Each row has a name. Each question is about the rows just above it.

[  2.3, -42.2, -50.2, -21.9,   1.2, -41.7, -71.4, -15.0] = Soruv
[-27.7, -24.3, -29.9,   3.8,   3.3, -54.8, -63.9, -24.0] = voke
[  3.8, -29.9, -27.7, -24.3,   3.3, -54.8,  55.5,  38.7] = Gegut
[-55.9, -38.0, -13.0, -58.2, -49.1,  84.0,  25.2, -26.0] = sop
[ -2.6, -34.9,  12.2,  -8.8,  11.5,  13.8,  11.3,  22.8] = Kad
[-29.9, -27.7,   3.8,  66.0,  53.5,  32.8, -27.2,  15.5] = Dar
[-35.0, -23.2,  33.7,  -1.9, -10.3, -15.4,  -7.0,   8.9] = Fefin
[ 47.4, -32.3, -40.0, -32.6,  10.6,  -5.0, -91.7, -21.7] = mosog
[ 47.4, -32.3, -64.1, -32.6,  10.6,  -5.0, -91.7, -21.7] = Kameb
[ -2.6, -34.9,  12.2,  -8.8,  11.5,  13.8,  11.3, -14.1] = muz
What are the next 2 entries after [  3.8, -29.9, -27.7, -24.3]? -> [  3.3, -54.8]
Whose row is [ -2.6, -34.9,  12.2,  -8.8,  11.5,  13.8,  11.3, -14.1]? -> muz
The next 2 entries after [  3.8, -29.9, -27.7]: -> [-24.3,   3.3]

[ 28.3, -14.3,  46.0, -17.2,  46.3, -68.2,   2.1, -28.2, -33.4,  -1.8,
  15.3,  10.3,  -6.0, -55.9, -43.1,   9.1,  42.6,  -4.9, -41.2, -35.2,
 -29.8,  25.3, -14.4,  35.7,  36.5,   2.0, -21.3,  42.8, -22.4, -24.2,
  67.4,  44.0,  44.9, -64.9,  -0.6,  -2.7, -26.7, -29.2, -17.9] = nagu
[ 28.2,  19.9,  23.0,  13.3, -38.3,  33.5,  14.7,  29.7, -23.3, -44.2,
 -47.8,  17.5,  59.7, -74.6,  20.8, -23.3,  50.6, -40.9, -10.9,  30.4,
  -5.0,  31.8,   9.2, -71.5,  -0.4, -53.7,   8.4, -30.6,   8.5,   6.3,
  10.6,  11.9, -46.8, -14.4, -26.8,  15.8,  50.9, -30.1,  14.3] = Sube
[-53.7, -64.5, -51.5,   1.3,  -6.1,  91.6, -49.7, -33.9,  -0.4, -38.1,
 -28.5,   9.6,  -3.9,  47.5,   4.6, -65.9, -75.8,  24.6,  43.9,   5.3,
  39.4, -38.2, -42.5,   4.1,  25.5,  -8.4, -54.4,  28.1, -23.4,  46.7,
 -39.3,   0.1, -15.8,  19.1,  11.6,   0.1,   8.8,  67.7,  36.3] = Gegut
[ 28.2,  19.9,  23.0,  13.3, -38.3,  33.5,  16.2,  53.1,  15.4,  -3.4,
   9.6, -28.5,  59.7, -74.6,   8.1, -23.3,  50.6, -40.9, -10.9,  30.4,
  -5.0,  31.8,   9.2, -71.5,  -0.4, -53.7,   8.4, -30.6,   8.5,   6.3,
  10.6,  11.9, -46.8, -14.4, -26.8,  15.8,  36.0, -30.1,  14.3] = Kad
[ -6.3,  85.0,  28.1,  -1.5,   7.2, -41.3,  -3.4,  15.4,  16.2,  53.1,
  85.2, -30.1, -51.3,  65.2,   4.0,  70.4,   3.9,   3.1, -15.5,  25.4,
  -0.2,  -8.8,  60.9,  40.4, -83.3,  54.9,  54.6,   0.0,  49.3, -10.1,
   2.2, -27.9,  30.7,  26.9,  46.1,   7.6, -18.7, -36.9, -58.0] = voke
[ -0.6, -82.9, -44.4,  -9.1,  10.0,  -1.7,  66.3,   5.7,  43.3,  39.1,
 -18.4,  -0.4,  -3.3,   1.3,   0.0,  14.1, -27.2,  39.4,  -2.3, -32.2,
 -12.6,  -7.0, -18.7, -24.5,  40.7, -16.9,   3.6, -55.4, -13.9, -50.3,
 -45.5,   6.4,  -2.4,  25.7, -63.0,  -0.8,  -9.7,   4.0,  51.3] = Soruv
[-16.4, -48.1, -28.2, -11.2,   2.7,  18.5, -22.2, -35.3,  10.0, -18.9,
 -23.0,   8.6,  16.0,  -1.9,  -2.4, -44.4, -51.1,  23.0,  33.1, -28.4,
   8.8, -15.2, -40.8,  24.2,  38.0,   2.6, -51.3,  26.1, -41.2,  17.6,
  -3.8,   5.8,   8.6,   1.7,   9.4, -20.7, -27.3,  70.4,  19.9] = Kameb
The next 2 entries after [-28.5,   9.6]: -> [-3.9, 47.5]
Give the next 2 entries after [-3.4, 15.4, 16.2, 53.1]. -> [ 85.2, -30.1]

[-90.1, -32.9,   1.6, -91.1, -50.7,  72.5,  25.3] = Sube
[-63.8,  60.3,  88.7, -59.2,  71.4,   7.5,  87.3] = Dar
[-3.0,  5.7,  4.2, -1.8, -0.5,  6.5,  5.8] = Fefin
[-58.1,  64.0,  92.8, -49.6,  82.0, -15.1,  84.1] = sop
The next 2 entries after [ 4.2, -1.8]: -> [-0.5,  6.5]
Give the next 2 entries after [ 92.8, -49.6]. -> [ 82.0, -15.1]
The next 2 entries after [-59.2,  71.4]: -> [ 7.5, 87.3]
Give the next 2 entries after [-49.6,  82.0]. -> [-15.1,  84.1]

[ 18.3,  46.9,  -9.6, -21.2] : Kameb
[ 58.5,  40.2, -46.9,  36.0] : Fefin
[ 18.3, -73.6, -90.9,   9.7] : Soruv
[32.3, 37.9, 60.6, 18.0] : voke
[ 18.3,  46.9,  21.6, -32.8] : nagu
[ 28.4, -20.0, -83.8,  23.0] : Sube
[ 63.9, -10.6,   8.4, -69.1] : Dar
Whose row is [32.3, 37.9, 60.6, 18.0]? -> voke

